Below are the code and all the weights of a small trained network. Each question names an input and a target symbol and asks about switching units off, where a switched-off unit gives its printed mean instead of its output.

import numpy as np


def w(rows, s, z=0):
    codes = np.array(rows[::2]) - 128.0
    scale = np.full(codes.shape[1], s)
    scale[-1] = z or s
    return codes * scale


def f(y):
    return np.maximum(y, 0)


def softmax(a):
    e = np.exp(a - a.max(-1, keepdims=True))
    return e / e.sum(-1, keepdims=True)


def log_softmax(a):
    a = a - a.max(-1, keepdims=True)
    return a - np.log(np.exp(a).sum(-1, keepdims=True))


def net(x, mask):
    ids = ['ΓΔΛΣΩαβεζηξτψ'.index(c) for c in x.split()]
    T = len(ids)
    res = E[ids] + P[:T]
    r = res
    for j in range(3):
        rows = slice(4 * j, 4 * j + 4)
        q, k, v = (r @ M[0][rows].T for M in (Q, K, V))
        z = softmax(np.where(np.tri(T) > 0, q @ k.T / 4**0.5, -1e9)) @ v
        o = O[0][rows]
        res = res + np.where(mask[j], z, o[:, -1]) @ o[:, :-1]
    y = f(res @ A[0][:, :-1].T + A[0][:, -1])
    res = res + np.where(mask[3:19], y, B[0][:, -1]) @ B[0][:, :-1]
    return log_softmax(res[-1] @ U[:, :-1].T + U[:, -1])


Q, K, V, O, A, B = {}, {}, {}, {}, {}, {}
E = w([
[129,144,77,80,98,109,162,208,103,199,135,117],'Γ',
[159,93,128,44,189,50,193,54,137,139,198,211],'Δ',
[97,90,79,132,129,210,108,101,165,238,130,106],'Λ',
[136,155,147,74,97,123,31,76,107,130,103,119],'Σ',
[68,141,163,192,106,104,88,125,111,132,39,254],'Ω',
[152,156,149,187,100,168,131,149,150,224,209,179],'α',
[165,104,96,155,189,89,61,122,193,156,130,187],'β',
[144,126,193,140,76,33,99,129,114,80,192,167],'ε',
[77,108,34,214,92,99,129,91,114,177,172,106],'ζ',
[98,57,165,89,76,187,126,112,102,139,163,166],'η',
[68,157,192,157,174,117,117,109,34,161,168,127],'ξ',
[147,216,113,150,136,144,204,60,146,112,96,146],'τ',
[228,189,180,224,153,115,73,111,44,144,114,181],'ψ',
],0.019)
P = w([
[136,108,96,118,151,198,158,186,135,2,93,79],'0',
[136,123,96,69,111,92,129,124,99,199,128,151],'1',
[145,126,93,68,112,102,133,119,103,215,133,144],'2',
[148,131,94,74,106,84,130,116,92,200,131,161],'3',
[147,126,89,81,103,95,124,123,90,198,132,167],'4',
[156,114,100,62,101,103,122,123,103,215,122,148],'5',
[135,127,95,58,119,85,135,118,97,212,125,161],'6',
],0.0071)
Q[0] = w([
[134,139,137,95,117,73,116,116,123,189,123,150],'head 1',
[187,100,166,157,139,115,157,127,122,100,84,42],'head 1',
[119,81,158,180,135,150,108,195,192,69,108,3],'head 1',
[144,177,81,78,119,90,154,94,85,229,159,230],'head 1',
[122,151,129,122,135,167,123,136,148,117,138,110],'head 2',
[112,113,148,146,137,171,150,156,152,58,101,53],'head 2',
[129,125,146,113,124,151,133,135,146,136,141,100],'head 2',
[130,142,126,128,114,117,127,125,104,160,133,142],'head 2',
[136,137,127,131,144,134,131,135,139,110,129,114],'head 3',
[137,117,127,128,132,125,130,138,107,114,134,114],'head 3',
[126,131,114,125,123,128,121,120,119,127,133,145],'head 3',
[129,140,137,126,142,147,135,137,155,79,113,102],'head 3',
],0.048)
K[0] = w([
[117,123,129,140,102,140,138,154,132,83,118,119],'head 1',
[147,130,114,128,122,112,148,97,143,222,106,121],'head 1',
[102,148,117,139,90,109,94,107,114,169,105,159],'head 1',
[118,100,121,140,181,178,154,206,139,3,93,121],'head 1',
[114,132,111,119,119,125,132,118,125,149,113,149],'head 2',
[125,129,124,106,136,88,160,93,111,178,140,154],'head 2',
[114,142,121,109,115,129,149,119,118,144,104,145],'head 2',
[120,115,137,127,133,145,130,121,132,113,116,119],'head 2',
[131,123,128,128,116,114,121,122,121,146,126,134],'head 3',
[111,132,129,121,136,108,123,144,118,157,109,148],'head 3',
[134,127,125,133,136,145,134,129,128,105,133,127],'head 3',
[130,130,130,126,118,108,115,110,127,165,127,138],'head 3',
],0.06)
V[0] = w([
[47,190,141,168,63,95,171,160,180,132,150,174],'head 1',
[97,171,179,148,152,132,44,172,164,181,130,98],'head 1',
[166,90,181,100,95,190,166,98,121,218,144,180],'head 1',
[157,73,145,161,10,165,150,96,67,85,128,87],'head 1',
[84,134,110,148,126,140,124,132,186,86,147,92],'head 2',
[133,83,167,181,137,151,142,57,168,110,107,126],'head 2',
[165,169,125,168,141,162,168,149,158,78,161,95],'head 2',
[55,136,90,119,110,119,100,144,178,87,157,99],'head 2',
[84,143,203,119,171,105,132,131,148,104,183,114],'head 3',
[32,137,74,155,188,138,150,91,50,132,164,131],'head 3',
[139,71,107,167,131,72,124,145,96,138,181,145],'head 3',
[163,63,64,169,108,97,127,130,83,155,122,144],'head 3',
],0.011)
O[0] = w([
[106,205,113,140,138,134,139,177,236,168,174,120,240],'head 1',
[173,162,142,98,119,173,127,60,126,152,158,136,117],'head 1',
[158,78,189,136,46,125,142,130,161,189,146,150,104],'head 1',
[114,106,183,179,86,137,103,154,171,72,129,1,202],'head 1',
[148,111,104,139,107,154,131,147,99,79,141,142,124],'head 2',
[94,224,148,82,89,163,161,154,94,98,194,166,194],'head 2',
[172,60,90,166,132,142,166,161,45,157,126,95,53],'head 2',
[151,111,100,138,100,154,97,136,126,36,131,149,125],'head 2',
[120,150,82,165,78,75,172,67,107,173,108,130,4],'head 3',
[152,113,168,151,136,201,188,141,181,53,55,58,228],'head 3',
[97,127,118,200,163,125,152,116,92,89,166,170,44],'head 3',
[107,111,151,162,184,162,128,158,120,57,169,151,146],'head 3',
],0.0065,0.0032)
A[0] = w([
[120,89,128,105,140,108,69,157,113,136,239,124,134],'neuron 1',
[141,99,153,217,144,154,233,173,163,151,188,193,90],'neuron 2',
[151,132,136,117,50,88,175,88,67,173,131,145,98],'neuron 3',
[99,112,97,152,67,132,153,145,67,62,137,122,105],'neuron 4',
[22,35,66,138,118,240,122,61,116,167,142,113,51],'neuron 5',
[86,171,118,177,96,254,75,138,103,172,78,118,103],'neuron 6',
[243,210,173,167,175,91,80,92,132,123,101,120,2],'neuron 7',
[124,190,228,105,154,39,114,186,42,101,137,127,110],'neuron 8',
[34,101,60,50,93,117,186,83,155,102,136,109,56],'neuron 9',
[79,140,10,223,81,62,111,89,111,113,175,88,74],'neuron 10',
[123,109,207,173,69,50,138,151,206,129,148,57,122],'neuron 11',
[128,66,114,51,136,54,212,67,220,110,179,37,31],'neuron 12',
[155,164,123,124,150,143,194,31,190,135,85,87,128],'neuron 13',
[11,101,241,122,208,135,155,115,53,170,155,81,138],'neuron 14',
[145,152,131,119,117,94,63,51,107,211,128,102,96],'neuron 15',
[204,136,114,126,68,120,165,183,199,101,107,177,84],'neuron 16',
],0.0071,0.0051)
B[0] = w([
[194,122,95,117,94,150,114,109,135,144,143,95,217],'neuron 1',
[149,192,165,145,132,129,81,143,99,152,102,160,177],'neuron 2',
[121,171,165,155,116,143,106,147,56,100,97,114,208],'neuron 3',
[108,106,151,129,116,133,121,127,66,143,119,97,172],'neuron 4',
[151,187,128,104,137,116,147,145,203,59,172,181,196],'neuron 5',
[100,164,176,83,136,68,171,127,125,152,142,121,254],'neuron 6',
[126,79,135,127,164,196,172,166,169,12,152,119,162],'neuron 7',
[73,123,119,98,137,106,187,147,163,98,163,82,222],'neuron 8',
[86,137,165,111,118,171,162,169,122,65,103,111,163],'neuron 9',
[57,88,100,155,99,217,119,125,137,140,113,148,153],'neuron 10',
[165,140,91,121,147,28,144,110,89,106,161,159,214],'neuron 11',
[83,191,78,121,146,163,109,152,73,94,163,192,162],'neuron 12',
[212,109,90,167,100,95,96,76,109,123,99,135,190],'neuron 13',
[146,60,116,98,159,141,149,79,199,181,132,108,188],'neuron 14',
[87,176,155,159,148,114,72,152,119,121,118,90,206],'neuron 15',
[162,76,126,122,143,121,181,127,162,135,108,144,197],'neuron 16',
],0.011,0.006)
U = w([
[165,78,92,150,208,78,38,140,178,127,108,180,255],'Γ',
[54,130,211,143,162,49,137,117,147,123,44,219,144],'Δ',
[143,62,221,73,60,176,113,88,146,100,148,199,172],'Λ',
[105,175,162,84,134,96,3,74,116,91,99,82,84],'Σ',
[111,227,131,104,150,100,137,107,236,118,135,166,158],'Ω',
[165,190,195,203,139,107,98,119,114,185,178,154,83],'α',
[121,153,116,99,215,104,117,75,61,111,165,200,43],'β',
[77,136,113,182,102,138,110,94,145,116,158,148,126],'ε',
[127,162,193,183,207,117,127,150,113,85,151,122,32],'ζ',
[125,120,148,148,100,10,122,97,133,86,194,147,82],'η',
[157,182,116,167,137,107,173,32,131,105,78,126,146],'ξ',
[139,148,72,86,131,94,151,222,109,157,80,101,136],'τ',
[106,129,182,143,200,103,152,41,122,171,156,108,130],'ψ',
],0.0053,0.0033)

Each question gives the input, a string of symbols that net reads in full, and the target symbol t.
The units are the heads (4 rows each of Q, K, V and O) and the neurons (one row each of A and B). Each row of codes is followed by its name. A weight is (code - 128) times the scale printed after its matrix; where a second scale follows, it is the last column's (O, A, B and U).
mask holds one flag per unit, heads first, then neurons. A switched-off unit (its flag False) gives its mean, the last column of its rows in O or B, instead of its output. The means were averaged over made-up inputs and are rounded, as every weight is.
A unit's drop is (log p(t) with every unit on - log p(t) with that unit switched off) / (log p(t) with every unit on - log p(t) with every unit switched off).
The circuit of an input: a set's keep is (log p(t) with only the set's units on - log p(t) with every unit switched off) / (log p(t) with every unit on - log p(t) with every unit switched off). Starting from the 12 units with the biggest drops (on a tie, the unit counted first), units are removed one at a time, each time the one whose removal leaves the highest keep (on an exact tie, the one counted first), for as long as the keep stays at least 0.8.
circuit, biggest first: the units of the circuit, biggest drop first
most important unit: the unit with the biggest drop
k most important neurons: the k neurons with the biggest drops, biggest first
heads that matter: for each layer, one digit per head in row order, 1 if its drop is at least 0.15 and else 0, layers parted by /
drop of u: that unit's drop, to one decimal
input η Γ Γ Γ Ω Ω τ, target η: circuit, biggest first => [head 1; neuron 11]
input ε Ω Ω β, target ε: most important unit => head 3
input β Γ Δ, target β: heads that matter => 100
input ψ η Ω, target ψ: circuit, biggest first => [head 2; neuron 14; head 1]
input Λ Ω Γ α ψ, target Λ: circuit, biggest first => [head 1; neuron 7]
input η Ω Γ, target η: circuit, biggest first => [head 1; neuron 11]
input Λ Ω β, target Λ: circuit, biggest first => [head 1; head 3; head 2]
input Σ ζ Ω Ω ξ Ω, target Σ: circuit, biggest first => [head 3; head 1; neuron 15]
input Γ β Ω ξ τ, target Γ: heads that matter => 010
input ξ Ω Ω τ, target ξ: circuit, biggest first => [neuron 13; head 3]
input ε Λ Γ τ, target ε: heads that matter => 101
input Ω Ω Γ ε Ω, target Ω: circuit, biggest first => [head 1; head 2]
input Λ Ω Γ, target Λ: circuit, biggest first => [head 1; head 3; head 2]
input Σ Ω Ω Ω η, target Σ: 2 most important neurons => [neuron 15; neuron 3]
input α α Ω Δ η, target α: 2 most important neurons => [neuron 2; neuron 3]
input Ω β Γ ε, target Ω: most important neuron => [neuron 8]
input ξ Λ Γ ε α, target ξ: circuit, biggest first => [head 3; neuron 13]
input Γ Σ Ω Λ ζ, target Γ: heads that matter => 011
input β β η Γ, target β: heads that matter => 101
input Λ Λ β β Ω, target Λ: heads that matter => 111
input Γ Σ ζ, target ε: heads that matter => 000
input β β β Ω Γ Ω η, target β: heads that matter => 101
input β Ω Σ Ω Ω τ τ, target β: heads that matter => 100
input ε Γ Λ Γ Ω ψ ξ, target ε: 2 most important neurons => [neuron 10; neuron 6]
input η Λ η Λ, target η: drop of neuron 11 => 0.5
input Ω ζ Γ ε ζ, target Ω: drop of neuron 4 => 0.1
input η Ω ξ ζ Ω, target η: drop of neuron 9 => 0.0
input Σ Γ Σ β, target Σ: drop of head 1 => 0.6
